Here is a tiny trained network, its code and every weight. The questions are about switching its units off for an input and a class, where a switched-off unit gives its printed mean instead of its output.

import numpy as np


def w(rows, s, z=0):
    codes = np.array(rows[::2]) - 128.0
    scale = np.full(codes.shape[1], s)
    scale[-1] = z or s
    return codes * scale


def norm(h):
    return h / np.sqrt((h * h).mean(-1, keepdims=True) + 1e-5)


def f(y):
    return y / 2 * (1 + np.tanh(0.7978845608 * (y + 0.044715 * y**3)))


def log_softmax(a):
    a = a - a.max(-1, keepdims=True)
    return a - np.log(np.exp(a).sum(-1, keepdims=True))


def net(x, mask):
    res = np.array(x, float).reshape(1, 8) / 4 @ E
    u = 0
    for l in range(4):
        y = f(norm(res) @ A[l][:, :-1].T + A[l][:, -1])
        res = res + np.where(mask[u : u + 7], y, B[l][:, -1]) @ B[l][:, :-1]
        u += 7
    return log_softmax(norm(res)[-1] @ U[:, :-1].T + U[:, -1])


A, B = {}, {}
E = w([
[1,100,85,150,37,58],'x0',
[161,93,137,117,5,115],'x1',
[203,90,60,172,147,157],'x2',
[198,121,10,193,129,35],'x3',
[96,121,108,85,64,139],'x4',
[132,135,169,144,145,31],'x5',
[83,196,87,187,136,125],'x6',
[107,61,96,236,172,155],'x7',
],0.001)
A[0] = w([
[77,92,144,146,85,52,92],'0.n0',
[54,153,160,146,160,88,70],'0.n1',
[107,171,252,82,101,198,38],'0.n2',
[153,98,60,152,140,114,130],'0.n3',
[62,42,162,173,124,88,1],'0.n4',
[93,175,118,100,64,66,127],'0.n5',
[128,128,128,128,128,128,128],'0.n6',
],0.0032,0.0019)
B[0] = w([
[75,93,96,53,123,158,223],'0.n0',
[179,121,189,65,174,202,124],'0.n1',
[137,111,33,229,134,117,254],'0.n2',
[58,142,117,164,104,107,187],'0.n3',
[126,48,111,100,79,255,87],'0.n4',
[68,134,90,19,160,79,251],'0.n5',
[128,128,128,128,128,128,128],'0.n6',
],0.0021,0.00061)
A[1] = w([
[178,79,120,174,200,238,64],'1.n0',
[106,118,146,123,249,127,167],'1.n1',
[254,62,89,83,94,168,131],'1.n2',
[128,122,191,197,92,221,27],'1.n3',
[156,113,108,49,156,167,255],'1.n4',
[149,136,105,131,94,143,3],'1.n5',
[123,152,170,153,100,131,59],'1.n6',
],0.0034,0.00051)
B[1] = w([
[3,213,156,62,97,57,255],'1.n0',
[109,178,176,207,29,135,228],'1.n1',
[7,229,204,187,81,141,236],'1.n2',
[125,55,80,16,167,100,162],'1.n3',
[10,180,193,159,160,128,200],'1.n4',
[113,161,122,125,185,107,93],'1.n5',
[160,91,99,105,101,136,109],'1.n6',
],0.0023,0.00064)
A[2] = w([
[56,55,85,124,33,225,150],'2.n0',
[181,117,67,142,139,96,173],'2.n1',
[251,203,191,155,155,96,68],'2.n2',
[141,115,215,8,123,181,8],'2.n3',
[206,216,72,86,181,220,130],'2.n4',
[198,134,112,74,40,89,167],'2.n5',
[101,102,142,152,199,122,133],'2.n6',
],0.003,0.0014)
B[2] = w([
[161,83,212,176,234,150,251],'2.n0',
[88,120,107,139,127,206,137],'2.n1',
[175,46,215,132,229,129,163],'2.n2',
[94,134,37,233,189,162,145],'2.n3',
[102,110,86,69,36,231,122],'2.n4',
[2,189,160,99,120,147,170],'2.n5',
[134,145,152,110,34,151,132],'2.n6',
],0.0022,0.0016)
A[3] = w([
[67,155,148,128,206,103,254],'3.n0',
[110,214,142,77,187,254,245],'3.n1',
[167,170,88,212,125,88,12],'3.n2',
[127,178,209,75,142,115,182],'3.n3',
[115,117,80,247,97,26,211],'3.n4',
[96,130,223,91,37,106,88],'3.n5',
[63,156,8,117,77,205,7],'3.n6',
],0.003,0.00069)
B[3] = w([
[121,158,142,162,71,160,252],'3.n0',
[120,131,121,140,15,150,252],'3.n1',
[130,124,93,170,182,176,119],'3.n2',
[126,123,131,198,112,127,225],'3.n3',
[153,162,116,110,148,228,231],'3.n4',
[111,198,105,174,142,156,207],'3.n5',
[254,142,162,116,151,135,158],'3.n6',
],0.0036,0.0014)
U = w([
[92,153,92,39,124,45,123],'0',
[190,79,147,30,185,90,4],'1',
[85,179,188,161,75,154,151],'2',
[190,79,146,33,184,89,6],'3',
[217,120,193,140,196,45,115],'4',
[85,10,134,110,155,144,126],'5',
[196,133,77,181,216,171,137],'6',
[193,140,78,60,95,156,118],'7',
],0.013,0.019)

Each question gives the input, the list of numbers given to net, and the class t.
The units are the neurons (one row each of A and B). Each row of codes is followed by its name. A weight is (code - 128) times the scale printed after its matrix; where a second scale follows, it is the last column's (A, B and U).
mask holds one flag per neuron, layer by layer. A switched-off neuron (its flag False) gives its mean, the last column of its row in B, instead of its output. The means were averaged over made-up inputs and are rounded, as every weight is.
A unit's drop is (log p(t) with every unit on - log p(t) with that unit switched off) / (log p(t) with every unit on - log p(t) with every unit switched off).
The circuit of an input: a set's keep is (log p(t) with only the set's units on - log p(t) with every unit switched off) / (log p(t) with every unit on - log p(t) with every unit switched off). Starting from the 12 units with the biggest drops (on a tie, the unit counted first), units are removed one at a time, each time the one whose removal leaves the highest keep (on an exact tie, the one counted first), for as long as the keep stays at least 0.8.
units of the circuit, in order: the units of the circuit, biggest drop first
unit that matters most: the unit with the biggest drop
top k neurons: the k neurons with the biggest drops, biggest first
k most important neurons of layer l: the k neurons of layer l with the biggest drops, biggest first
drop when u is switched off: that unit's drop, to one decimal
input [0,8,-3,5,-6,-4,4,-7], class 0: top 3 neurons => [0.n5; 2.n0; 1.n1]
input [0,8,-7,-5,-6,5,8,8], class 5: unit that matters most => 1.n3
input [2,0,-6,-5,3,-8,-7,4], class 5: top 3 neurons => [1.n3; 0.n2; 2.n0]
input [-1,-4,-2,3,4,-3,4,-7], class 7: top 4 neurons => [2.n4; 1.n0; 1.n2; 3.n6]
input [4,7,-5,4,0,-6,7,-1], class 7: top 2 neurons => [3.n6; 1.n0]
input [8,1,-2,-2,-5,-2,6,5], class 5: top 2 neurons => [1.n2; 0.n4]
input [-6,8,-8,6,-2,-7,7,-2], class 7: top 2 neurons => [2.n4; 2.n0]
input [-4,7,3,3,0,-1,-8,6], class 2: top 3 neurons => [1.n2; 1.n0; 0.n2]
input [6,2,2,-1,-5,-2,-5,-3], class 5: units of the circuit, in order => [1.n1; 3.n1]
input [-3,-4,3,5,1,2,1,-6], class 2: top 3 neurons => [0.n2; 2.n4; 2.n1]
input [-8,0,-6,4,-4,-2,-5,-5], class 2: top 2 neurons => [1.n2; 2.n4]
input [0,-1,-2,3,8,-1,5,-6], class 0: 2 most important neurons of layer 1 => [1.n2; 1.n1]
input [6,4,-2,-3,8,1,-8,4], class 5: top 2 neurons => [2.n0; 1.n0]
input [-8,7,2,-1,5,-8,-8,7], class 2: top neuron => [1.n2]
input [-3,7,2,6,-3,-3,-5,-7], class 2: top 2 neurons => [1.n2; 2.n5]
input [2,5,-4,-2,-4,-6,-4,1], class 5: 2 most important neurons of layer 0 => [0.n2; 0.n1]
input [3,5,3,-1,-8,-4,-3,7], class 5: drop when 1.n3 is switched off => 0.6
input [-7,-8,0,-5,-5,-7,2,-7], class 2: drop when 3.n1 is switched off => 0.1
input [-3,1,-4,5,8,-7,7,-1], class 7: drop when 3.n6 is switched off => 0.3
input [-7,-6,-8,3,0,-6,5,7], class 2: top neuron => [1.n0]
input [5,-3,-7,1,5,1,0,8], class 5: drop when 1.n2 is switched off => 0.2
